Below are the code and all the weights of a small trained network. Each question names an input and a class and asks about switching units off, where a switched-off unit gives its printed mean instead of its output.

import numpy as np


def w(rows, s, z=0):
    codes = np.array(rows[::2]) - 128.0
    scale = np.full(codes.shape[1], s)
    scale[-1] = z or s
    return codes * scale


def f(y):
    return np.maximum(y, 0)


def log_softmax(a):
    a = a - a.max(-1, keepdims=True)
    return a - np.log(np.exp(a).sum(-1, keepdims=True))


def net(x, mask):
    res = np.array(x, float).reshape(1, 4) / 4 @ E
    y = f(res @ A[0][:, :-1].T + A[0][:, -1])
    res = res + np.where(mask, y, B[0][:, -1]) @ B[0][:, :-1]
    return log_softmax(res[-1] @ U[:, :-1].T + U[:, -1])


A, B = {}, {}
E = w([
[47,91,122,102,92,76,162,123,151,79],'x0',
[172,79,75,59,109,127,151,142,163,109],'x1',
[165,64,206,6,152,83,59,158,85,140],'x2',
[165,179,87,113,71,44,215,64,97,225],'x3',
],0.011)
A[0] = w([
[126,91,157,34,140,2,76,137,39,170,244],'N0',
[217,150,140,74,197,85,36,117,98,93,65],'N1',
[147,119,57,199,169,242,109,150,179,106,229],'N2',
[42,66,195,81,178,142,172,182,138,95,65],'N3',
[198,226,106,82,215,96,122,118,42,170,92],'N4',
[114,197,40,219,111,186,113,198,219,110,254],'N5',
[47,149,64,161,45,81,210,130,182,4,219],'N6',
[217,120,12,205,63,96,156,82,168,204,130],'N7',
[122,107,152,159,209,243,58,235,65,54,211],'N8',
[50,115,218,51,14,70,100,67,83,89,51],'N9',
],0.0072,0.003)
B[0] = w([
[243,48,104,79,56,117,98,185,194,124,235],'N0',
[195,182,220,163,199,152,114,101,131,126,188],'N1',
[135,67,92,164,137,62,85,69,143,214,221],'N2',
[110,160,116,110,132,59,127,70,172,100,180],'N3',
[116,101,238,100,98,169,141,117,192,191,188],'N4',
[46,100,48,155,94,99,144,121,19,152,238],'N5',
[2,155,50,98,162,92,94,183,124,115,226],'N6',
[174,220,164,144,114,157,189,111,51,172,220],'N7',
[209,77,103,154,73,109,88,172,128,53,250],'N8',
[175,135,85,181,85,64,164,161,151,128,182],'N9',
],0.0084,0.014)
U = w([
[197,61,48,162,78,129,102,139,150,223,253],'0',
[232,142,176,76,200,245,4,165,100,70,16],'1',
[203,207,116,168,146,189,206,107,104,178,114],'2',
[180,122,221,43,158,202,118,156,180,227,35],'3',
[23,71,90,112,200,175,85,125,135,48,92],'4',
[141,122,187,88,154,107,116,161,211,2,198],'5',
[96,234,92,67,132,116,195,150,137,125,47],'6',
],0.0077,0.003)

Each question gives the input, the list of numbers given to net, and the class t.
The units are the neurons (one row each of A and B). Each row of codes is followed by its name. A weight is (code - 128) times the scale printed after its matrix; where a second scale follows, it is the last column's (A, B and U).
mask holds one flag per neuron, in row order. A switched-off neuron (its flag False) gives its mean, the last column of its row in B, instead of its output. The means were averaged over made-up inputs and are rounded, as every weight is.
A unit's drop is (log p(t) with every unit on - log p(t) with that unit switched off) / (log p(t) with every unit on - log p(t) with every unit switched off).
The circuit of an input: a set's keep is (log p(t) with only the set's units on - log p(t) with every unit switched off) / (log p(t) with every unit on - log p(t) with every unit switched off). Starting from all 10 units, units are removed one at a time, each time the one whose removal leaves the highest keep (on an exact tie, the one counted first), for as long as the keep stays at least 0.8.
units of the circuit, in order: the units of the circuit, biggest drop first
k most important neurons: the k neurons with the biggest drops, biggest first
drop of u: that unit's drop, to one decimal
input [-3,6,-5,7], class 2: units of the circuit, in order	[N7]
input [7,8,1,0], class 5: 3 most important neurons	[N5 N2 N7]
input [1,8,-5,-2], class 4: units of the circuit, in order	[N6 N0]
input [1,-2,-6,1], class 6: units of the circuit, in order	[N6 N0]
input [-2,1,-1,1], class 2: units of the circuit, in order	[N0 N8]
input [2,1,2,-5], class 5: units of the circuit, in order	[N3 N5]
input [1,-6,-3,-2], class 4: units of the circuit, in order	[N0 N7]
input [1,-8,-8,1], class 6: units of the circuit, in order	[N6 N8]
input [-2,5,-5,1], class 2: 3 most important neurons	[N7 N0 N8]
input [1,-8,0,-1], class 4: 4 most important neurons	[N0 N7 N2 N1]
input [-8,4,-1,3], class 2: 2 most important neurons	[N7 N0]
input [6,-3,5,0], class 5: 2 most important neurons	[N2 N5]
input [-7,8,1,7], class 3: 2 most important neurons	[N4 N5]
input [-4,6,8,-2], class 1: units of the circuit, in order	[N1]
input [8,-6,-1,-1], class 4: 2 most important neurons	[N7 N6]
input [1,-4,2,-5], class 5: 3 most important neurons	[N3 N7 N5]
input [-7,-4,8,1], class 3: 2 most important neurons	[N4 N6]
input [5,1,-2,1], class 6: 2 most important neurons	[N8 N2]
input [1,-8,7,-5], class 5: 2 most important neurons	[N3 N9]
input [4,5,-7,8], class 6: units of the circuit, in order	[N6]
input [4,1,-5,-4], class 4: drop of N6	0.1
